Below is a small trained network, with its code and all its weights. Each question gives an input and a class and asks what happens when units are switched off, that is, made to give their printed mean instead of their output.

import numpy as np


def w(rows, s, z=0):
    codes = np.array(rows[::2]) - 128.0
    scale = np.full(codes.shape[1], s)
    scale[-1] = z or s
    return codes * scale


def f(y):
    return np.maximum(y, 0)


def log_softmax(a):
    a = a - a.max(-1, keepdims=True)
    return a - np.log(np.exp(a).sum(-1, keepdims=True))


def net(x, mask):
    res = np.array(x, float).reshape(1, 4) / 4 @ E
    y = f(res @ A[0][:, :-1].T + A[0][:, -1])
    res = res + np.where(mask, y, B[0][:, -1]) @ B[0][:, :-1]
    return log_softmax(res[-1] @ U[:, :-1].T + U[:, -1])


A, B = {}, {}
E = w([
[127,143,121,123,93,193,155,163,82,110,135],'x0',
[134,131,173,175,101,94,91,254,163,139,125],'x1',
[121,98,132,103,131,107,184,150,108,190,171],'x2',
[131,178,129,154,125,138,121,117,110,192,89],'x3',
],0.016)
A[0] = w([
[132,132,135,143,117,115,111,208,142,135,127,9],'n0',
[135,173,124,163,112,142,31,164,154,44,69,84],'n1',
[124,148,122,142,96,218,148,232,96,104,127,83],'n2',
[131,75,129,117,127,99,129,188,157,43,170,99],'n3',
[132,92,125,121,116,79,186,210,117,211,173,83],'n4',
[124,114,125,147,142,4,76,128,194,159,113,74],'n5',
[123,129,133,148,118,104,95,225,146,122,123,151],'n6',
[131,188,128,156,123,138,91,163,128,222,79,112],'n7',
],0.025,0.013)
B[0] = w([
[90,129,90,144,131,143,143,7,19,216,129,200],'n0',
[49,119,160,121,210,137,143,131,204,187,138,251],'n1',
[211,143,169,69,160,161,98,175,22,140,153,248],'n2',
[82,122,97,186,45,24,130,158,75,137,103,215],'n3',
[55,125,160,127,212,144,130,134,220,164,126,252],'n4',
[205,146,164,70,157,179,106,172,15,139,152,232],'n5',
[183,124,92,120,93,156,143,92,234,9,115,253],'n6',
[87,108,92,179,42,28,136,156,98,104,112,235],'n7',
],0.02,0.025)
U = w([
[69,108,173,118,198,113,145,141,156,135,131,108],'0',
[162,131,167,85,158,121,113,160,66,103,144,120],'1',
[113,109,74,107,148,125,170,2,103,68,112,140],'2',
[88,103,133,161,104,48,134,178,95,104,110,97],'3',
[147,125,171,134,133,119,125,199,179,72,128,253],'4',
[169,111,152,217,78,191,59,149,174,152,154,112],'5',
[220,135,174,189,61,176,80,161,216,153,113,111],'6',
[171,162,169,188,94,143,115,117,178,95,159,109],'7',
],0.0097,0.028)

Each question gives the input, the list of numbers given to net, and the class t.
The units are the neurons (one row each of A and B). Each row of codes is followed by its name. A weight is (code - 128) times the scale printed after its matrix; where a second scale follows, it is the last column's (A, B and U).
mask holds one flag per neuron, in row order. A switched-off neuron (its flag False) gives its mean, the last column of its row in B, instead of its output. The means were averaged over made-up inputs and are rounded, as every weight is.
A unit's drop is (log p(t) with every unit on - log p(t) with that unit switched off) / (log p(t) with every unit on - log p(t) with every unit switched off).
The circuit of an input: a set's keep is (log p(t) with only the set's units on - log p(t) with every unit switched off) / (log p(t) with every unit on - log p(t) with every unit switched off). Starting from all 8 units, units are removed one at a time, each time the one whose removal leaves the highest keep (on an exact tie, the one counted first), for as long as the keep stays at least 0.8.
units of the circuit, in order: the units of the circuit, biggest drop first
unit that matters most: the unit with the biggest drop
k most important neurons: the k neurons with the biggest drops, biggest first
drop when u is switched off: that unit's drop, to one decimal
input [-7,-3,4,-2], class 1: unit that matters most	n5
input [0,-4,-7,7], class 0: 2 most important neurons	(n1; n3)
input [-4,-8,-8,-7], class 0: 4 most important neurons	(n6; n0; n7; n1)
input [-4,-3,3,1], class 1: 4 most important neurons	(n1; n6; n4; n7)
input [2,-5,-6,5], class 0: 3 most important neurons	(n6; n3; n0)
input [-7,-7,-5,7], class 1: 3 most important neurons	(n6; n3; n0)
input [7,-7,7,-7], class 0: units of the circuit, in order	(n5; n6)
input [6,8,-5,6], class 2: 3 most important neurons	(n0; n6; n5)
input [-3,7,-8,0], class 0: 2 most important neurons	(n1; n0)
input [4,-2,-3,-6], class 3: 3 most important neurons	(n3; n5; n6)
input [-3,2,5,-8], class 3: 2 most important neurons	(n3; n1)
input [4,5,2,-4], class 2: 3 most important neurons	(n0; n6; n5)
input [6,8,-4,3], class 2: 3 most important neurons	(n0; n6; n5)
input [-6,-2,-4,5], class 1: 4 most important neurons	(n5; n3; n4; n6)
input [-6,-6,2,6], class 1: 2 most important neurons	(n6; n3)
input [-3,5,3,-4], class 2: units of the circuit, in order	(n0)
input [2,8,5,7], class 2: 2 most important neurons	(n0; n6)
input [8,-7,-6,-3], class 1: drop when n6 is switched off	0.6
input [5,0,0,7], class 3: drop when n7 is switched off	4.8
input [-5,7,1,-2], class 2: drop when n2 is switched off	0.4
input [0,2,0,-7], class 3: units of the circuit, in order	(n3)
input [1,-1,-1,-1], class 4: drop when n7 is switched off	2.2
